Small tables with named rows and columns. After each table, cells are looked up by row and column.

Table Dudobet
columns: Niz, Niki, Zimugo, Dod, Satume, Zazetat, Setunu, Tifilos, Pilap, Gib
Nugapo: [180, 203, 181, 187, 192, 181, 193, 194, 194, 189]
Parofuf: [165, 188, 156, 195, 192, 177, 191, 189, 183, 195]
Fov: [184, 178, 93, 193, 197, 174, 198, 197, 185, 185]
Makili: [183, 185, 79, 208, 195, 171, 196, 194, 188, 187]
Zulet: [173, 175, 95, 187, 193, 179, 196, 191, 179, 193]
Pobi: [168, 198, 186, 189, 191, 179, 191, 191, 188, 189]
Bobinup: [177, 206, 58, 190, 187, 175, 197, 198, 175, 184]
Mol: [183, 191, 111, 200, 191, 173, 195, 195, 186, 182]
Rog: [158, 164, 86, 185, 196, 177, 202, 195, 187, 182]
Gevil: [174, 177, 72, 193, 193, 180, 198, 191, 187, 192]
Bov: [159, 169, 70, 191, 197, 179, 198, 189, 190, 184]

Satume of Mol is 191
Zazetat of Zulet is 179
Niz of Rog is 158
Setunu of Gevil is 198
Setunu of Fov is 198
Niz of Nugapo is 180
Niki of Rog is 164
Pilap of Parofuf is 183
Gib of Mol is 182
Tifilos of Nugapo is 194
Zimugo of Mol is 111
Gib of Bov is 184
Setunu of Pobi is 191
Niz of Bobinup is 177
Satume of Pobi is 191
Pilap of Bov is 190
Tifilos of Zulet is 191
Tifilos of Fov is 197

Table Rup
|  | Musote | Pitufat | Zimib |
|---|---|---|---|
| Beguver | 6.8 | 4.7 | 5.4 |
| Buv | 4.3 | 4.0 | 1.8 |
| Gadum | 2.3 | 1.7 | 4.0 |
| Sase | 3.7 | 6.7 | 3.6 |
| Pab | 2.4 | 5.7 | 3.8 |
| Sop | 2.4 | 5.4 | 4.0 |
| Sed | 4.4 | 3.4 | 7.5 |
| Vomik | 5.1 | 5.8 | 7.7 |

What is the Musote of Sase in Rup? 3.7
What is the Zimib of Sase in Rup? 3.6
What is the Pitufat of Gadum in Rup? 1.7
What is the Pitufat of Pab in Rup? 5.7
What is the Musote of Sop in Rup? 2.4
What is the Pitufat of Sase in Rup? 6.7
What is the Musote of Beguver in Rup? 6.8
What is the Zimib of Sed in Rup? 7.5
Which row has the largest Musote? Beguver

Vaviro:
columns: Kotufuf, Penop, Nin, Vodusob, Sidi, Zunel
Sos: [129, 158, 204, 44, 127, 109]
Guv: [160, 65, 76, 174, 164, 167]
Zukeb: [67, 152, 60, 91, 58, 73]
Kigedom: [221, 70, 152, 129, 206, 181]
Nad: [171, 78, 83, 170, 177, 174]
Fufitet: [153, 63, 35, 173, 166, 167]
Kur: [63, 156, 53, 94, 54, 64]

Kotufuf of Kur is 63
Penop of Kur is 156
Sidi of Fufitet is 166
Zunel of Nad is 174
Nin of Guv is 76
Vodusob of Kur is 94
Kotufuf of Fufitet is 153
Nin of Nad is 83
Sidi of Nad is 177
Zunel of Zukeb is 73
Sidi of Kigedom is 206
Penop of Kigedom is 70
Vodusob of Nad is 170

Table Tumim
	Vap	Disure
Zikug	83.1	14.1
Viboru	3.8	59.1
Ris	82.3	19.8
Zak	94.5	56.5
Rufa	6.2	66.4
Guk	82.6	17.9
Vaz	37.1	86.3
Litog	10.7	68.9
Beletum	5.5	52.5
Gezef	83.5	17.0

Disure of Zak: 56.5
Vap of Guk: 82.6
Disure of Viboru: 59.1
Disure of Rufa: 66.4
Vap of Beletum: 5.5
Vap of Vaz: 37.1
Disure of Litog: 68.9
Vap of Gezef: 83.5
Vap of Zak: 94.5
Disure of Gezef: 17.0
Disure of Zikug: 14.1
Disure of Guk: 17.9
Vap of Ris: 82.3
Disure of Ris: 19.8
Vap of Rufa: 6.2
Disure of Vaz: 86.3
Vap of Viboru: 3.8
Vap of Zikug: 83.1
Which row has the largest Disure? Vaz

Samoze =
fields: Doka, Sepo, Furobez, Kanuv, Sugo
Munis: [193, 130, 95, 84, 206]
Diz: [71, 164, 184, 193, 64]
Sazav: [122, 88, 185, 147, 137]
Pude: [197, 159, 86, 75, 190]
Kalofo: [174, 151, 94, 74, 191]
Silu: [124, 80, 190, 155, 133]
Vebur: [128, 58, 210, 142, 136]
Tavo: [198, 139, 80, 73, 185]
Givovu: [135, 78, 198, 159, 134]
Kogavig: [71, 152, 169, 193, 52]
Kel: [191, 164, 92, 87, 183]
Tel: [123, 66, 192, 147, 132]

Sazav, Sepo => 88
Givovu, Furobez => 198
Kalofo, Sugo => 191
Vebur, Doka => 128
Kogavig, Doka => 71
Kel, Sugo => 183
Kogavig, Furobez => 169
Sazav, Doka => 122

Nuba:
,Das,Bere,Bupul,Zop,Dimu,Buk,Fuvota,Nad,Kadate
Mumi,112,156,93,117,69,158,132,136,118
Laseb,115,89,133,116,149,109,91,119,119
Febad,112,140,91,116,78,120,160,110,119
Zin,116,97,135,126,144,120,22,157,119
Kupiv,121,61,144,103,172,53,132,71,119
Mutu,104,172,77,116,50,154,132,119,116
Tun,113,97,110,90,120,72,201,41,119
Zis,113,105,110,111,116,113,167,84,119
Zerogi,122,89,147,126,158,120,15,162,119

Nad of Mutu = 119
Buk of Tun = 72
Bupul of Tun = 110
Buk of Mumi = 158
Fuvota of Tun = 201
Bere of Zin = 97
Nad of Mumi = 136
Das of Tun = 113

Vap:
,Lev,Nomatuv
Zar,369,590
Fod,193,833
Segop,411,652
Zurab,431,692
Lisen,535,644
Zolimab,547,541
Lavido,675,499
Gepipe,477,508
Damal,605,466
Gibimi,359,676
Gefa,385,664
Fuferuz,411,652
Mesimin,734,406

Lev of Zar is 369
Lev of Lavido is 675
Nomatuv of Fod is 833
Lev of Gefa is 385
Lev of Mesimin is 734
Lev of Lisen is 535
Nomatuv of Zar is 590
Nomatuv of Zurab is 692
Row with the largest Lev: Mesimin

Kat =
columns: Vozofal, Feputi, Suv, Fitom, Lili, Gir, Nopo
Nef: [-1.8, 8.4, -0.4, 7.6, -7.0, -2.7, -6.1]
Dobev: [-1.7, 9.6, -0.4, 7.4, -3.3, -3.8, -9.1]
Fov: [0.1, -0.5, -0.5, 7.5, -0.2, 3.3, 9.3]
Kekasu: [0.2, 4.6, -0.3, 7.6, 5.8, -3.3, -8.0]
Nonimi: [-0.6, -9.0, -0.4, 7.5, 7.8, 0.9, 2.9]
Sal: [4.3, 5.5, -0.3, 7.5, 5.1, 2.4, 6.7]

Dobev, Gir: -3.8
Nonimi, Lili: 7.8
Kekasu, Feputi: 4.6
Fov, Fitom: 7.5
Nonimi, Feputi: -9.0
Fov, Lili: -0.2
Nef, Lili: -7.0
Fov, Feputi: -0.5
Dobev, Vozofal: -1.7
Kekasu, Gir: -3.3
Kekasu, Nopo: -8.0
Sal, Suv: -0.3
Dobev, Lili: -3.3
Sal, Gir: 2.4
Nef, Feputi: 8.4
Which row has the largest Nopo? Fov

Zolori.csv
,Rufiz,Mit,Tebovuz,Vur,Nus,Bifu,Gilatel,Pap,Faso
Ped,1885,-60,3064,283,1275,-2652,2645,173,1794
Zad,-4221,-4991,-1533,-5036,-524,-3762,-7209,173,-2854
Gufa,4456,-1877,1712,-1763,3212,-3947,8329,173,-6445
Lar,-365,-2006,6579,-7082,1967,-3762,3402,173,-4966
Nos,9276,-1617,-3426,1306,4873,-5981,9845,173,-3910
Lanegel,4777,978,-4778,2329,2520,-2282,1508,173,-319
Nivi,5420,1238,-3426,-740,-801,1231,6055,173,-530
Gupal,-3579,1238,-181,2534,2520,2711,-6451,173,3484
Foz,4134,849,-1804,-1149,168,677,5297,173,526
Kivizit,-1329,978,-9105,-3808,-3015,677,-5693,173,-3910
Vezirim,-7114,2017,1441,-740,-524,3451,-6830,173,5808
Muv,5420,-579,1171,-1149,2244,-803,6434,173,-319
Mir,2849,-3304,-992,-3808,1413,-1543,2266,173,-1164
Ziseno,9919,-2006,-8023,4784,4319,-5056,5676,173,-2009

Pap of Muv = 173
Faso of Lar = -4966
Pap of Nos = 173
Mit of Vezirim = 2017
Gilatel of Mir = 2266
Nus of Gufa = 3212
Vur of Zad = -5036
Mit of Gufa = -1877
Nus of Ped = 1275
Mit of Nivi = 1238
Faso of Lanegel = -319
Pap of Gupal = 173
Pap of Ziseno = 173

